Below are the code and all the weights of a small trained network. Each question names an input and a target symbol and asks about switching units off, where a switched-off unit gives its printed mean instead of its output.

import numpy as np


def w(rows, s, z=0):
    codes = np.array(rows[::2]) - 128.0
    scale = np.full(codes.shape[1], s)
    scale[-1] = z or s
    return codes * scale


def f(y):
    return y / 2 * (1 + np.tanh(0.7978845608 * (y + 0.044715 * y**3)))


def softmax(a):
    e = np.exp(a - a.max(-1, keepdims=True))
    return e / e.sum(-1, keepdims=True)


def log_softmax(a):
    a = a - a.max(-1, keepdims=True)
    return a - np.log(np.exp(a).sum(-1, keepdims=True))


def net(x, mask):
    ids = ['ΔΘΛΦαεζτ'.index(c) for c in x.split()]
    T = len(ids)
    res = E[ids] + P[:T]
    r = res
    for j in range(2):
        rows = slice(4 * j, 4 * j + 4)
        q, k, v = (r @ M[0][rows].T for M in (Q, K, V))
        z = softmax(np.where(np.tri(T) > 0, q @ k.T / 4**0.5, -1e9)) @ v
        o = O[0][rows]
        res = res + np.where(mask[j], z, o[:, -1]) @ o[:, :-1]
    y = f(res @ A[0][:, :-1].T + A[0][:, -1])
    res = res + np.where(mask[2:10], y, B[0][:, -1]) @ B[0][:, :-1]
    return log_softmax(res[-1] @ U[:, :-1].T + U[:, -1])


Q, K, V, O, A, B = {}, {}, {}, {}, {}, {}
E = w([
[158,129,80,157,80],'Δ',
[157,129,79,166,79],'Θ',
[209,162,129,198,97],'Λ',
[193,192,63,84,41],'Φ',
[251,205,119,139,107],'α',
[116,99,34,104,105],'ε',
[202,137,94,99,188],'ζ',
[179,153,142,36,83],'τ',
],0.018)
P = w([
[228,23,114,100,72],'0',
[214,38,115,106,84],'1',
[203,60,107,106,92],'2',
[191,77,100,108,102],'3',
[176,95,96,114,110],'4',
[161,113,89,116,118],'5',
[146,130,85,115,124],'6',
[134,149,81,119,132],'7',
[124,168,75,125,139],'8',
[111,186,73,124,148],'9',
[99,202,69,128,154],'10',
[93,224,65,134,160],'11',
[85,247,65,141,160],'12',
],0.012)
Q[0] = w([
[158,124,16,145,166],'h1',
[145,166,189,47,153],'h1',
[99,87,255,167,210],'h1',
[146,140,160,174,112],'h1',
[157,113,144,167,151],'h2',
[103,68,160,123,179],'h2',
[88,95,123,207,64],'h2',
[227,217,37,94,66],'h2',
],0.013)
K[0] = w([
[57,247,163,102,114],'h1',
[82,40,148,158,106],'h1',
[235,54,76,131,38],'h1',
[131,97,88,85,136],'h1',
[127,108,101,118,90],'h2',
[153,79,173,124,80],'h2',
[168,107,135,90,183],'h2',
[60,190,117,158,188],'h2',
],0.014)
V[0] = w([
[194,97,108,250,178],'h1',
[128,186,90,193,63],'h1',
[192,170,100,66,161],'h1',
[135,137,117,52,128],'h1',
[96,157,121,223,145],'h2',
[191,180,231,190,135],'h2',
[195,169,114,104,242],'h2',
[138,176,145,144,29],'h2',
],0.012)
O[0] = w([
[46,174,10,176,187,163],'h1',
[43,95,127,176,12,199],'h1',
[68,179,181,67,147,254],'h1',
[133,152,181,95,126,177],'h1',
[201,68,88,114,123,80],'h2',
[84,24,101,63,171,20],'h2',
[130,129,128,73,200,152],'h2',
[78,67,112,101,47,160],'h2',
],0.011,0.012)
A[0] = w([
[12,90,175,91,129,68],'n1',
[182,182,1,58,88,162],'n2',
[230,108,157,26,80,191],'n3',
[139,35,112,156,62,58],'n4',
[119,177,101,109,64,253],'n5',
[245,164,125,132,137,163],'n6',
[100,122,88,197,116,80],'n7',
[96,165,125,122,195,224],'n8',
],0.0079,0.0057)
B[0] = w([
[82,233,141,127,134,149],'n1',
[148,59,104,243,130,197],'n2',
[128,77,69,159,247,160],'n3',
[245,167,118,3,140,140],'n4',
[158,76,158,123,156,255],'n5',
[29,92,141,143,182,155],'n6',
[117,109,200,97,125,159],'n7',
[200,161,84,97,96,167],'n8',
],0.0079,0.022)
U = w([
[180,98,130,103,82,146],'Δ',
[208,85,119,104,76,182],'Θ',
[102,69,69,130,123,202],'Λ',
[129,140,188,21,38,154],'Φ',
[2,160,148,105,124,2],'α',
[112,169,179,196,96,137],'ε',
[172,188,86,95,105,87],'ζ',
[119,76,193,104,161,193],'τ',
],0.0074,0.0051)

Each question gives the input, a string of symbols that net reads in full, and the target symbol t.
The units are the heads (4 rows each of Q, K, V and O) and the neurons (one row each of A and B). Each row of codes is followed by its name. A weight is (code - 128) times the scale printed after its matrix; where a second scale follows, it is the last column's (O, A, B and U).
mask holds one flag per unit, heads first, then neurons. A switched-off unit (its flag False) gives its mean, the last column of its rows in O or B, instead of its output. The means were averaged over made-up inputs and are rounded, as every weight is.
A unit's drop is (log p(t) with every unit on - log p(t) with that unit switched off) / (log p(t) with every unit on - log p(t) with every unit switched off).
The circuit of an input: a set's keep is (log p(t) with only the set's units on - log p(t) with every unit switched off) / (log p(t) with every unit on - log p(t) with every unit switched off). Starting from all 10 units, units are removed one at a time, each time the one whose removal leaves the highest keep (on an exact tie, the one counted first), for as long as the keep stays at least 0.8.
circuit, biggest first: the units of the circuit, biggest drop first
k most important neurons: the k neurons with the biggest drops, biggest first
which heads matter: for each layer, one digit per head in row order, 1 if its drop is at least 0.15 and else 0, layers parted by /
drop of u: that unit's drop, to one decimal
input ε ζ Θ ζ, target ζ: circuit, biggest first -> [h1, n8]
input Λ Λ ε Δ Δ ε τ ζ α Φ Θ, target Φ: circuit, biggest first -> [h1, n2]
input ζ ε Φ Θ α Λ ζ Φ α Θ, target α: circuit, biggest first -> [h1, n1]
input ζ ζ Φ ε τ Φ Λ, target τ: 2 most important neurons -> [n3, n8]
input Φ Φ Θ τ Φ Δ Λ τ, target Λ: 2 most important neurons -> [n3, n7]
input Φ Φ ε Λ Λ ε ε Θ Φ α, target α: circuit, biggest first -> [h1, h2, n1]
input τ ε Φ, target τ: 3 most important neurons -> [n3, n6, n5]
input ε ε ε Δ, target ε: circuit, biggest first -> [h2]
input α ε ζ Φ Λ τ, target τ: circuit, biggest first -> [n3, h1]
input Λ ε Δ ζ ε, target ζ: circuit, biggest first -> [h1, n8, h2]
input ζ ε ε, target ζ: circuit, biggest first -> [h1, h2]
input Λ Λ Λ ε ζ ε τ ζ Λ ε ζ α, target ζ: circuit, biggest first -> [n8, h2]
input ε Δ Θ ζ ε Φ Λ τ Λ, target τ: which heads matter -> 10
input Θ Λ Φ ε Δ ε Λ ζ τ ζ Λ, target ζ: which heads matter -> 01
input ε ε α α τ Φ Φ Φ, target Φ: which heads matter -> 11
input Λ ε τ α, target τ: circuit, biggest first -> [h1, n3]
input Φ Φ Δ τ ζ Λ ζ τ ε Θ Λ τ, target Λ: circuit, biggest first -> [h2, n3]
input Λ ε ε ζ ζ ζ Θ, target ζ: circuit, biggest first -> [n8, h2, h1]
input Λ ζ Θ ζ Θ Θ ε Λ ζ α Θ Λ Φ, target Λ: circuit, biggest first -> [h2]
input Λ Φ Λ, target Φ: 2 most important neurons -> [n4, n2]
input τ τ Λ Δ, target τ: 3 most important neurons -> [n3, n8, n2]
input Δ α Λ ζ, target Λ: most important neuron -> [n2]
input ε τ Φ ζ Θ ε τ, target τ: 2 most important neurons -> [n3, n6]
input Φ α ε α α ζ α, target ζ: 2 most important neurons -> [n8, n5]
input Δ Λ ε Λ Λ Λ Φ α Λ Θ ε ε ε, target ε: drop of n7 -> 0.0
